Below is a small trained network, with its code and all its weights. Each question gives an input and a class and asks what happens when units are switched off, that is, made to give their printed mean instead of their output.

import numpy as np


def w(rows, s, z=0):
    codes = np.array(rows[::2]) - 128.0
    scale = np.full(codes.shape[1], s)
    scale[-1] = z or s
    return codes * scale


def norm(h):
    return h / np.sqrt((h * h).mean(-1, keepdims=True) + 1e-5)


def f(y):
    return np.maximum(y, 0)


def log_softmax(a):
    a = a - a.max(-1, keepdims=True)
    return a - np.log(np.exp(a).sum(-1, keepdims=True))


def net(x, mask):
    res = np.array(x, float).reshape(1, 2) / 4 @ E
    u = 0
    for l in range(2):
        y = f(norm(res) @ A[l][:, :-1].T + A[l][:, -1])
        res = res + np.where(mask[u : u + 10], y, B[l][:, -1]) @ B[l][:, :-1]
        u += 10
    return log_softmax(norm(res)[-1] @ U[:, :-1].T + U[:, -1])


A, B = {}, {}
E = w([
[170,130,247,36,129,63,55],'x0',
[230,229,180,162,26,113,160],'x1',
],0.0013)
A[0] = w([
[75,135,87,160,154,146,168,161],'0.n1',
[88,121,89,105,179,100,103,55],'0.n2',
[79,107,118,99,252,142,90,127],'0.n3',
[182,193,122,138,128,154,171,3],'0.n4',
[139,196,163,169,72,211,155,166],'0.n5',
[183,150,146,69,118,82,102,168],'0.n6',
[107,96,132,97,141,97,91,120],'0.n7',
[191,159,137,181,122,184,231,105],'0.n8',
[39,71,91,181,143,116,73,102],'0.n9',
[130,109,179,120,103,89,55,96],'0.n10',
],0.0022,0.0036)
B[0] = w([
[115,157,125,152,135,58,132,238],'0.n1',
[71,9,144,41,221,255,178,141],'0.n2',
[113,136,129,169,100,93,148,244],'0.n3',
[30,199,228,166,79,83,75,128],'0.n4',
[101,95,142,122,180,164,165,254],'0.n5',
[93,134,90,163,158,92,157,243],'0.n6',
[146,168,151,116,133,167,127,178],'0.n7',
[112,117,146,82,127,79,74,209],'0.n8',
[115,84,196,109,157,160,172,203],'0.n9',
[129,117,43,158,139,104,100,174],'0.n10',
],0.0035,0.002)
A[1] = w([
[162,109,134,118,181,136,142,144],'1.n1',
[79,101,79,126,132,199,130,119],'1.n2',
[126,95,176,102,131,116,160,129],'1.n3',
[170,153,172,136,94,184,204,76],'1.n4',
[136,137,81,2,3,138,107,3],'1.n5',
[137,95,166,82,103,97,50,132],'1.n6',
[205,170,151,161,72,163,191,96],'1.n7',
[131,170,59,172,59,202,152,128],'1.n8',
[96,117,67,107,128,182,111,132],'1.n9',
[141,99,93,80,172,134,103,143],'1.n10',
],0.0052,0.005)
B[1] = w([
[97,115,104,152,124,124,138,197],'1.n1',
[200,170,134,90,85,141,72,235],'1.n2',
[159,165,92,143,118,111,118,221],'1.n3',
[89,51,208,76,236,218,186,204],'1.n4',
[173,135,141,253,243,132,111,128],'1.n5',
[183,168,119,118,84,156,119,228],'1.n6',
[47,39,129,100,180,219,136,253],'1.n7',
[210,208,122,127,60,16,65,235],'1.n8',
[150,125,226,80,144,140,144,187],'1.n9',
[117,112,158,142,130,158,172,207],'1.n10',
],0.0051,0.0022)
U = w([
[51,24,236,29,242,239,189,241],'0',
[254,236,170,43,49,28,38,253],'1',
[29,147,50,233,198,33,230,246],'2',
[58,21,42,178,17,170,21,3],'3',
[63,23,37,168,28,162,25,3],'4',
[61,22,36,164,28,159,27,3],'5',
[57,26,39,167,18,165,31,3],'6',
],0.0074,0.0059)

Each question gives the input, the list of numbers given to net, and the class t.
The units are the neurons (one row each of A and B). Each row of codes is followed by its name. A weight is (code - 128) times the scale printed after its matrix; where a second scale follows, it is the last column's (A, B and U).
mask holds one flag per neuron, layer by layer. A switched-off neuron (its flag False) gives its mean, the last column of its row in B, instead of its output. The means were averaged over made-up inputs and are rounded, as every weight is.
A unit's drop is (log p(t) with every unit on - log p(t) with that unit switched off) / (log p(t) with every unit on - log p(t) with every unit switched off).
The circuit of an input: a set's keep is (log p(t) with only the set's units on - log p(t) with every unit switched off) / (log p(t) with every unit on - log p(t) with every unit switched off). Starting from the 12 units with the biggest drops (on a tie, the unit counted first), units are removed one at a time, each time the one whose removal leaves the highest keep (on an exact tie, the one counted first), for as long as the keep stays at least 0.8.
units of the circuit, in order: the units of the circuit, biggest drop first
top k neurons: the k neurons with the biggest drops, biggest first
k most important neurons of layer l: the k neurons of layer l with the biggest drops, biggest first
drop of u: that unit's drop, to one decimal
input [-5,7], class 0: top neuron	(1.n7)
input [-2,0], class 2: units of the circuit, in order	(0.n1, 1.n7, 1.n8)
input [3,-3], class 2: 4 most important neurons of layer 1	(1.n2, 1.n4, 1.n7, 1.n8)
input [8,-7], class 1: 2 most important neurons of layer 1	(1.n7, 1.n6)
input [-2,-2], class 2: units of the circuit, in order	(1.n8, 1.n7, 1.n4)
input [4,4], class 0: 3 most important neurons of layer 1	(1.n8, 1.n7, 1.n2)
input [7,7], class 0: units of the circuit, in order	(1.n7, 1.n8)
input [-4,-1], class 1: 3 most important neurons of layer 1	(1.n7, 1.n2, 1.n4)
input [5,-2], class 1: top 4 neurons	(1.n7, 1.n6, 0.n5, 1.n4)
input [-2,1], class 2: 4 most important neurons of layer 1	(1.n7, 1.n4, 1.n8, 1.n2)
input [-2,-3], class 2: 4 most important neurons of layer 0	(0.n1, 0.n3, 0.n9, 0.n5)
input [1,-3], class 2: 3 most important neurons of layer 0	(0.n3, 0.n5, 0.n9)
input [-3,-2], class 2: 2 most important neurons of layer 0	(0.n1, 0.n9)
input [-1,1], class 2: top neuron	(0.n5)
input [-4,-2], class 1: top 2 neurons	(1.n7, 1.n2)
input [-7,5], class 1: drop of 1.n8	3.7
input [2,0], class 2: drop of 1.n8	0.1
input [0,2], class 2: drop of 1.n7	0.1
